Below are the code and all the weights of a small trained network. Each question names an input and a target symbol and asks about switching units off, where a switched-off unit gives its printed mean instead of its output.

import numpy as np


def w(rows, s, z=0):
    codes = np.array(rows[::2]) - 128.0
    scale = np.full(codes.shape[1], s)
    scale[-1] = z or s
    return codes * scale


def f(y):
    return np.maximum(y, 0)


def softmax(a):
    e = np.exp(a - a.max(-1, keepdims=True))
    return e / e.sum(-1, keepdims=True)


def log_softmax(a):
    a = a - a.max(-1, keepdims=True)
    return a - np.log(np.exp(a).sum(-1, keepdims=True))


def net(x, mask):
    ids = ['ΓΞΨΩβθσ'.index(c) for c in x.split()]
    T = len(ids)
    res = E[ids] + P[:T]
    r = res
    for j in range(2):
        rows = slice(3 * j, 3 * j + 3)
        q, k, v = (r @ M[0][rows].T for M in (Q, K, V))
        z = softmax(np.where(np.tri(T) > 0, q @ k.T / 3**0.5, -1e9)) @ v
        o = O[0][rows]
        res = res + np.where(mask[j], z, o[:, -1]) @ o[:, :-1]
    y = f(res @ A[0][:, :-1].T + A[0][:, -1])
    res = res + np.where(mask[2:6], y, B[0][:, -1]) @ B[0][:, :-1]
    return log_softmax(res[-1] @ U[:, :-1].T + U[:, -1])


Q, K, V, O, A, B = {}, {}, {}, {}, {}, {}
E = w([
[160,139,51],'Γ',
[157,135,51],'Ξ',
[32,123,160],'Ψ',
[2,221,222],'Ω',
[100,60,105],'β',
[204,79,159],'θ',
[169,142,51],'σ',
],0.0088)
P = w([
[172,73,1],'0',
[150,88,71],'1',
[137,98,104],'2',
[124,111,121],'3',
[116,116,139],'4',
[112,120,148],'5',
[106,128,157],'6',
[102,135,165],'7',
[100,138,168],'8',
],0.0036)
Q[0] = w([
[169,104,160],'h1',
[204,210,140],'h1',
[120,129,210],'h1',
[252,133,159],'h2',
[99,228,148],'h2',
[120,104,209],'h2',
],0.023)
K[0] = w([
[166,60,143],'h1',
[254,196,187],'h1',
[126,84,219],'h1',
[235,191,236],'h2',
[56,238,116],'h2',
[93,80,205],'h2',
],0.018)
V[0] = w([
[27,153,81],'h1',
[89,212,39],'h1',
[54,19,217],'h1',
[2,179,121],'h2',
[67,29,124],'h2',
[129,187,128],'h2',
],0.0089)
O[0] = w([
[208,145,92,170],'h1',
[172,189,52,111],'h1',
[173,53,209,214],'h1',
[182,197,254,53],'h2',
[103,55,194,254],'h2',
[150,179,110,51],'h2',
],0.011,0.0025)
A[0] = w([
[133,119,164,99],'n1',
[221,167,25,152],'n2',
[255,75,29,112],'n3',
[167,103,122,254],'n4',
],0.02,0.0046)
B[0] = w([
[89,120,199,177],'n1',
[20,60,140,227],'n2',
[254,249,92,255],'n3',
[63,111,14,230],'n4',
],0.023,0.0094)
U = w([
[204,254,84,130],'Γ',
[146,77,65,245],'Ξ',
[14,17,159,175],'Ψ',
[161,222,197,245],'Ω',
[151,151,139,1],'β',
[158,136,141,39],'θ',
[161,144,144,31],'σ',
],0.0069,0.0038)

Each question gives the input, a string of symbols that net reads in full, and the target symbol t.
The units are the heads (3 rows each of Q, K, V and O) and the neurons (one row each of A and B). Each row of codes is followed by its name. A weight is (code - 128) times the scale printed after its matrix; where a second scale follows, it is the last column's (O, A, B and U).
mask holds one flag per unit, heads first, then neurons. A switched-off unit (its flag False) gives its mean, the last column of its rows in O or B, instead of its output. The means were averaged over made-up inputs and are rounded, as every weight is.
A unit's drop is (log p(t) with every unit on - log p(t) with that unit switched off) / (log p(t) with every unit on - log p(t) with every unit switched off).
The circuit of an input: a set's keep is (log p(t) with only the set's units on - log p(t) with every unit switched off) / (log p(t) with every unit on - log p(t) with every unit switched off). Starting from all 6 units, units are removed one at a time, each time the one whose removal leaves the highest keep (on an exact tie, the one counted first), for as long as the keep stays at least 0.8.
units of the circuit, in order: the units of the circuit, biggest drop first
k most important neurons: the k neurons with the biggest drops, biggest first
which heads matter: for each layer, one digit per head in row order, 1 if its drop is at least 0.15 and else 0, layers parted by /
drop of u: that unit's drop, to one decimal
input Ψ Γ Ψ, target Ψ: units of the circuit, in order => n3
input Ψ Ω β, target Γ: units of the circuit, in order => h1, n3
input θ β Ξ, target Γ: which heads matter => 01
input Γ Γ β σ σ σ, target Ψ: units of the circuit, in order => n2, h1
input β β β Ψ β θ, target Γ: units of the circuit, in order => h2, n3
input σ Γ β Γ Γ β Γ, target Ψ: units of the circuit, in order => n2, h1
input θ Ψ Ψ β β β, target Ψ: 3 most important neurons => n3, n1, n4
input Ψ Ω θ Ω Ξ, target Γ: which heads matter => 00
input β β Ψ θ, target Γ: drop of n3 => 0.5
input Ω β Ψ, target Ψ: drop of n3 => 4.1
input θ β Ψ β β θ β, target Ψ: drop of n4 => 0.0
